Table B holds the same points as the rows below and some others, measured another way and shuffled. Each row below is followed by which row of B it is.
B:
1: [ -75  184  -55 -572 -661  158  -32 -100  329  -76 -172  -82   13  117
   61  154 -107  166  271 -231  232   56  -27   82  193   50  -35 -121
  -52]
2: [-114  -24   -8  456  510 -232  123   65 -356  161  -48  167    0  187
  243   80   36 -216 -428  171 -241   -9  339 -258 -347  310  164   41
   70]
3: [-112 -125 -110  142  265 -256   19 -119 -297  252 -152   40 -125    8
  182  -23   49  -18 -168    9 -134 -136  313  152   64    4  -54 -174
   80]
4: [ -60   70   -5 -494 -567   53    0 -102  384 -116 -141    4  -47   49
  -66   54  -46  114  332 -164  261   66 -107  137   56  -23   66 -136
  -41]
5: [ 114  318  457 -411 -818  206  -71  -21  418 -274 -208   49  142  349
 -117  277 -177   19 -100 -214   96   34  -47 -191 -119  162 -144   25
  -53]
6: [-230 -135  -46  364  674 -228  288   47 -275  365   41  139   54  189
  296  -38   -1   31 -184  197 -193  185  365 -172 -304  446  300  120
   21]
7: [-292 -350 -133  274  766 -334  331  -46 -209  490   68  120  -25   37
  207 -220   59  185  114  219  -82  241  311  101 -209  317  360   38
   15]
8: [  39   42    2 -488 -385 -148   66 -120  301 -129 -215  130 -281 -134
  -53 -176  -67   52  226 -212  162 -265  -93  270  210 -235   75 -232
   20]
9: [ -51  -93  118 -225 -245 -115   22 -131  222   16 -127   63  -64   42
 -118  -34   12   92  198  -59  136   51  -10  187  -58  -28   43 -137
   -6]
10: [ -71  -49   10 -367 -205 -104  117 -118  234   67 -125   63 -117  -18
    0 -123  -56  182  268 -118  141  -15   10  225  114  -19  102 -130
  -16]
11: [ -75   84  -70  296  335 -188  110   76 -272   44  -96  168  -61  140
  266   85    2 -244 -390   90 -188 -113  266 -258 -246  232  169    6
   68]
12: [ -83  272  -23 -561 -636  240  -11  -76  241    6 -178 -120  100  233
  186  240 -181  228  129 -264  135   71  103  -22  256  189 -109  -45
  -64]
13: [  34   34  194  117  -40 -180   53   32   94 -178 -112  238  -78  114
  -76   26   23 -241 -177   55   -8  -61    3 -158 -388   74  181  -35
   41]
14: [ -36 -287  258  135   77 -291  -15 -167    4  145 -116  114  -52   56
 -197  -70  105   26   -3   76  -12   48  123  234 -223  -44  -44 -153
   44]
15: [-156 -222 -187  267  389 -326   10 -114 -319  247 -112   64 -140  -33
  130  -40  137 -100 -115  106  -99  -70  273  161  -65  -16   36 -199
   89]
16: [  62 -139  314  195  -21 -281  -73 -108  -30  -36 -174  179  -86   84
 -192    5   89 -173 -225   50  -75 -111   94   80 -284  -83  -77 -152
   71]
17: [-101 -321  247  324  380 -316   79 -117 -145  302  -48  128   26  132
  -76  -71   93   55 -110  166 -121  145  254  120 -308  150   31  -43
   45]
18: [-150   41 -152  178  345 -159  165   46 -228  151  -59  118  -47  118
  306   32  -19  -94 -214   70 -130  -20  275 -173 -144  266  210   13
   41]
19: [ -21  -39   84  207  101 -237   76   43   57 -163  -72  257 -108   58
  -68   -7   82 -290 -117  126   19  -16  -19 -145 -464   69  287  -53
   45]
20: [-194  -41 -332  162  431 -230  205   49 -187  121  -29  147 -149  -14
  294  -68   49 -137  -39  109  -37  -29  178  -89 -159  172  366  -52
   52]
21: [ -60  179  129 -173 -305  109    6  -23   68   33 -135  -19  136  296
  136  242 -107   64 -120  -99  -12   95  179 -156  -48  275  -65   23
  -24]
22: [   8  149  -56  -53 -246  -80 -112  -48  -82 -122 -224   54 -109   70
  106  169   10 -217 -230  -93  -29 -223  125  -41    2  -53  -90 -181
   66]
23: [ 133  111  186 -283 -360 -167   33  -60  252 -255 -225  213 -240  -36
 -109  -97  -60 -129  -36 -152   65 -309  -90   79  -12 -183   59 -166
   42]
24: [ 135  339  186 -167 -526   29 -113   16  104 -331 -257  122  -62  181
   31  240  -93 -273 -340 -165  -29 -271   30 -222  -85    0  -99  -94
   40]
25: [ -50   42 -137 -358 -500  -21  -90 -109  254 -170 -176   14 -129  -33
  -57   78   40  -50  254 -126  246  -42 -109  156   35 -143   46 -242
    4]
26: [-120 -121 -117  529  691 -389  194   89 -324   91  -20  280 -152   26
  190  -83  109 -324 -323  247 -187  -77  230 -199 -449  187  369  -13
   91]
27: [-123   -5    5 -322 -231    4   76 -107  171  134 -106  -22   19  116
   71   25  -69  224  207 -106  114  118  102  126   91  127   28  -71
  -32]
28: [-148 -313 -235  294  436 -419   22 -117 -251  173  -96  133 -238 -153
   31 -143  204 -165    4  151  -28  -97  160  244 -153 -134  153 -253
  106]
29: [ -61   26 -194 -157 -233 -117  -53  -60   94 -140 -159   76 -173  -53
   22   47   67 -159  103  -54  142 -107  -33   80  -41 -112  114 -219
   40]
30: [-113 -326   74   -6  286 -348  147 -179  -29  315  -86  110 -150  -62
  -35 -261   49  188  155   32  -10   -4  172  363   15  -38   79 -156
   40]
31: [-121   92   -3 -227  -28  -10  166  -37   25  192 -102   13   19  159
  238   17 -142  191    4  -98  -28   32  231  -18  113  249   63   11
  -19]
32: [-123 -132   95  408  345 -191  -30  -79 -390  305 -103   25   92  234
  149  165   65  -60 -387  120 -237   64  417  -59 -212  238 -127  -40
   74]
33: [  42  379  224 -296 -510  186  -29   -9   68  -62 -223  -23  124  348
  200  306 -218   40 -310 -226  -88  -85  216 -238  104  251 -210   33
  -15]
34: [  27  284  283 -325 -419  123   42  -40  105   34 -197   -4  110  315
  160  187 -227  153 -217 -216  -84  -55  222 -132  131  245 -182   41
  -24]
35: [ -99 -285  370  383  464 -280  149  -75 -165  358  -21  143  114  242
  -30  -44   32  105 -213  183 -199  210  324    6 -375  302   42   64
   30]
36: [-137   91  -45 -329 -428  128   -8  -57  240    1  -98  -58  101  191
   58  202  -47  119  219  -92  189  218   27  -19  -33  190   54  -51
  -50]
37: [-248 -156 -386  -89  154 -143   -5 -189 -270  388 -129 -131  -89  -40
  286   12   60  169  124  -50    0   -7  327  308  309    8  -77 -238
   46]
38: [ -16  -58  -39  -26   72 -284   99  -45   36  -59 -132  205 -246  -95
   12 -154   39 -144   -4   -4   26 -197   18   98  -93 -105  198 -168
   60]
39: [ 107  340   33 -431 -668   53  -93  -34  215 -330 -277   72 -148   60
   49  155 -110 -162 -106 -261   86 -310  -45  -54  135 -117  -83 -177
   24]
40: [-160  -71 -457  107  372 -325  156   27 -144   -8  -73  193 -317 -189
  223 -151  115 -259   44   86   36 -180   63   27 -114  -54  409 -182
   80]
41: [ -52  -26  -65 -188 -300 -108  -37  -77  211 -148 -138   89 -133  -21
  -88   23   67  -99  182  -44  189  -18  -90  111 -115  -99  123 -192
   16]
42: [ -63    4    8  391  284 -219   61   85 -165  -66  -63  224  -53  137
   87   98   83 -345 -324  173 -107  -19  140 -275 -484  192  244   -4
   64]
43: [-121  -80  -10  -90   57 -121   45 -151 -137  309 -143  -32  -17   92
  170    8  -38  189  -33  -74  -79  -14  309  184  175   95 -117 -114
   26]
44: [  20 -231  114  291  227 -421  -46 -126 -184   30 -177  202 -223  -72
 -123 -112  152 -230 -219   88 -106 -230  132  192 -206 -196  -16 -238
  116]
45: [ -91  -73  140 -109 -144  -54   26 -105  105  118 -100   23   56  160
  -23   67  -10  117   68  -21   54  141  116   73 -102  139   -6  -55
   -9]
46: [   2  119  -72 -225 -501  -26 -117  -41  227 -299 -189   79 -121   18
  -74  151   53 -222   80  -87  201  -87 -126   -3 -123 -115   71 -205
   24]
47: [ -49  118 -144 -111 -117  -97    2  -33  -51  -46 -177   70 -137   21
  173   69  -15 -128 -106  -87   -3 -183  125   -8   48   -5   39 -146
   49]
48: [-259 -184 -262  221  618 -266  248  -17 -277  377    2   91  -67   21
  310 -114   39   58   -5  141  -99   87  318   26  -98  262  285  -20
   39]
49: [ -31 -137   60  -78   26 -268  107  -86  122    6 -116  179 -187  -62
  -70 -172   36  -20  107   -3   63  -90    8  179 -101  -81  167 -149
   33]
50: [ -88  323 -106 -198 -450  202 -105    7  -14  -69 -175  -91  126  293
  257  402  -94  -72 -176 -137   18   37  185 -250   24  251  -99  -33
   -6]
51: [ -22  302  157 -402 -716  264 -107  -52  225  -91 -187 -102  185  347
   83  370 -150   92  -44 -213   95  114   94 -155   47  232 -194  -14
  -50]
52: [-214  -45 -309  273  381 -172   66   13 -316  185  -53   50  -36   80
  301  102   85 -154 -164  126  -93   35  287 -112 -170  213  183  -66
   61]
53: [  36  -91  114  242   39 -292 -122 -100 -181  -36 -203  146 -150   20
  -72   49  114 -267 -305   38 -106 -215  147   69 -192 -135  -98 -214
  107]
54: [ -23  139  -90  -80 -370  -11 -183  -77  -50 -127 -218   -8  -51  102
   72  256   34 -199 -160  -97   28 -134   97  -24   -4  -48 -138 -199
   54]
55: [-120 -309  285  287  307 -249   42 -152 -172  370  -65   54   98  199
  -56    1   67  139 -123  134 -137  192  315  135 -233  193  -85  -31
   35]
56: [-121  255 -438 -467 -589  142 -159  -92   51 -109 -233 -146  -93   16
  257  264  -26  -52  131 -246  181 -134   60   65  340  -75  -90 -258
   14]
57: [-314 -208 -399  230  670 -266  259   -4 -286  384   36   77  -81   -7
  349 -115   74   44   73  173  -57  138  304   31 -111  271  372  -27
   33]
58: [ -31  -55  154   15   76 -200  153   -6  106   -7  -74  204  -81   78
  -22  -83  -10  -48  -27   39    5    1   48  -33 -253  115  216  -22
   16]
59: [ 153   95  306 -197 -346 -172  -11  -77  176 -205 -250  196 -189   32
 -125  -50  -65 -116 -156 -144   -6 -309  -11   75  -25 -163  -63 -156
   50]
60: [  83  439  217 -351 -643  201  -73    5  122 -180 -253   -6   82  322
  171  326 -218  -36 -312 -257  -57 -152  147 -256  109  182 -216   -1
   -5]
61: [ -61 -297  157  231  487 -433  251  -39    4  138  -24  303 -184  -48
  -83 -306   73  -39   15  167  -46  -10   82  116 -344   45  341  -43
   47]
62: [ -10 -191  166  243  194 -336   24  -81  -76   32 -119  207 -137   13
 -112  -79  107 -168 -155  102  -64  -93  105   88 -291  -51   76 -139
   81]
63: [ -85 -218  253  319  472 -314  225   -1  -63  190   -6  242  -14  135
  -21 -139   33  -14 -135  187 -126  114  183  -55 -427  248  257   59
   30]
64: [  60   -8  249  -90 -286 -143  -52  -95  156 -125 -183  134  -80   81
 -156   29   13  -92  -64  -54   39  -94   -3   66 -153  -72  -38 -135
   29]
65: [ 143  120  525 -249 -459  -42   26  -61  313 -153 -197  163    5  211
 -178   33 -137   32 -125 -140    3  -83   -6  -32 -136   56  -78  -10
   -5]
66: [-262 -334 -124  444  773 -348  192  -70 -394  491   13   82  -11   71
  219 -101  103   60 -106  228 -180  155  409   79 -218  262  180  -29
   57]
67: [   4  306   14  -15 -340   70  -90   59  -25 -213 -181   61   40  254
  155  333  -51 -271 -336  -68  -38  -86  117 -328 -182  177  -21  -34
   31]
68: [  69  198  121    4 -338  -49 -110   17   43 -278 -201  138  -57  154
  -13  213    0 -313 -291  -47  -11 -166   24 -201 -235   13  -19 -106
   51]
69: [  41  158   83 -307 -652   44 -150  -75  277 -283 -213   40  -50  100
 -112  198    1 -131   47 -149  177  -68 -102    6  -70  -91  -61 -178
    7]
70: [-113  -58  202  148   39  -44   -5  -72 -112  229  -86   -5  176  309
   70  197   -7   75 -189   55 -101  199  297  -80 -207  304  -96   23
    2]
71: [-169  325 -364 -425 -568  258 -101  -26   67  -54 -166 -176   72  181
  324  373  -82   19   94 -203  159   62  119 -121  211  175  -47 -114
  -25]
72: [-124   65   -6  226  349 -127  194   83 -186  139  -36  145   31  215
  273   64  -49  -93 -285   97 -166   41  281 -278 -262  366  219   94
   29]

[ 108   56 -277   21   62 -106   36   63    8   10   41   12  -42  -99
 -305   54   -4  -95  119   88   55   64  -30  181 -128  -16] : 4
[ -68  142 -292  -20  140   22   -7 -128  -50  -91  -35  153  -88   36
  120  -24 -113   38  -66   32  -62   15  -18 -155   20  203] : 70
[ 162  124 -297  -13  144  -65   35  -33  -92  -48   10    9  -19  -86
  -67    3  -99  -68   25   -8   53   45   28   -4  -10   68] : 45
[-406  150  -57 -118  154 -232  376  -91  -54    1  -88  350 -267  141
   63  286  109   71  -95  357 -179  -38  -82  280 -245   32] : 57
[ -12   69  258 -140   69 -241  203 -150 -114   37  -65   80  -74   79
   60  223  195  -20  -73  149   81  -51  -16  262  -81 -123] : 56
[-145 -113   78   87 -255  -10 -284  -95  261  192   38  119  -25   63
 -519   -9  259    4  235  128   57  -21 -191  212 -117  -69] : 38
[ -33  208 -241 -119  277 -188  275  -51 -207 -107  -62  137 -149   -6
  183  155  -47  -65  -94  158  -38    6   49  100  -77  100] : 12
[-128  140 -176  -16   68  -41 -118 -204  -54   19  -49  189  -83   52
    6  -42   68  -63   59   70   -4  -69  -16  -29   40  189] : 34
[ 105    0 -200   32  -11   46 -181    1   68  -37   35  -14   -7  -41
 -179  -48  -11  -34   85    5   76   61  -59  -31  -16   50] : 58
[  67  105   23  -54   58   10 -100 -259  -82  -33  -53   64   13   67
  170  -47  -17   41  -83  -82   67  -39    5 -173  135  103] : 60
[ 231    0 -194   42   -3    4 -135   31   44  -10   56  -87   42 -101
 -263  -32  -21  -71  114  -35  125   79  -29   36  -23  -20] : 61
[  17  169  -51  -97  148 -213   90 -148 -185   26  -54  102  -82   -2
   22  101  138 -162   38  119   75  -75   43  193  -17   35] : 43
[ 268  224  -74 -103  195 -238   39 -192 -308   27  -50  -31   20  -90
   50   27  102 -271   68  -22  202  -98  136  140   98   34] : 31
[ 254   -6  140  -10  -58  107 -174 -225   29  -24   -4  -78  136   39
   54  -89  -89  145 -102 -223  134   31  -35 -255  148  -17] : 42
[-792  102 -228  -15   50   59  220 -173  207  -56 -103  593 -342  310
  157  154  -84  392 -210  341 -438   14 -226 -105 -243  259] : 33
[  32  -64   82    4  -87  162 -107 -136  160  -73   -1   32   32  106
   45  -24 -129  277 -153 -104   -8   93 -129 -262   27    0] : 68
[-116  -86 -266  156 -221  104 -452  -12  279  137   72  102  -33  -17
 -585 -149  157  -83  328   92   42   17 -176   84  -76   89] : 14
[ 172    5 -179   -6   74   72   84   30   54 -145   29  -39   10  -25
    9   40 -240  171 -134  -72   -3  156  -54 -165  -53   -8] : 64
[   5  -35  142  -67  -11   30  -37 -100   44  -85  -28   36  -45  105
  124   75   23  134 -126   28   28   48  -87  -80   -5  -17] : 54
[ -74   -8  112  -30  -45  116 -115 -215   84  -64  -44  109  -19  154
  167  -16  -39  219 -152  -46  -19   21 -101 -245   60   71] : 67
[ -89  147 -197  -24   97  -30   19 -175  -52  -13  -41  174  -74   50
   45    0  -53   32  -33   41  -45  -20  -16  -72    3  152] : 21
[ -25   18 -281   92  -74   82 -298  -77  126   45   34   89  -17  -16
 -293 -130   22  -44  173   16   35   18  -87  -55    1  135] : 63
[ 472  141  265 -145  114 -222   16 -252 -309   33  -50 -179  135  -64
  133   42  129 -193  -23 -163  321  -88  138   94  181 -121] : 3
[  58  143  -41  -88  119 -159   -3 -157 -167    6  -54   64  -58   -4
   50   53  128 -157   35   72  103  -70   40  115   36   57] : 66
[-120   23   83  -81   28   75 -109 -194   13 -109  -68  132  -89  158
  273   18   20  131 -150   34  -23   -4  -79 -201   64  118] : 2
[  72  -12 -139   18   -6  -42   -6   47   81    3   39    7  -31  -43
 -259   65    8    5   65   74   46   82  -82  126 -124  -55] : 49
[-169 -131  -77  158 -300  115 -413  -91  347  188   64  141   -6   56
 -592 -121  164   55  266   71   17    9 -225   68  -95   20] : 69
[  -2  -83  118  -33  -70   33 -137  -50  106  -46   -9   22  -47   77
  -37   52   89   77  -22   59   50   46 -118  -10  -33  -31] : 39
[  85  -55  -97   61  -89  145 -153  -65  178  -26   39    5   54   25
 -169  -67 -138  188  -29 -104    9  103 -118 -190   -7   12] : 16
[ 135    3  -89  -37   70  -81  161   76   15  -69   29  -25  -33  -42
 -121  143  -62   58  -51   67   38  114  -51  113 -139 -109] : 25
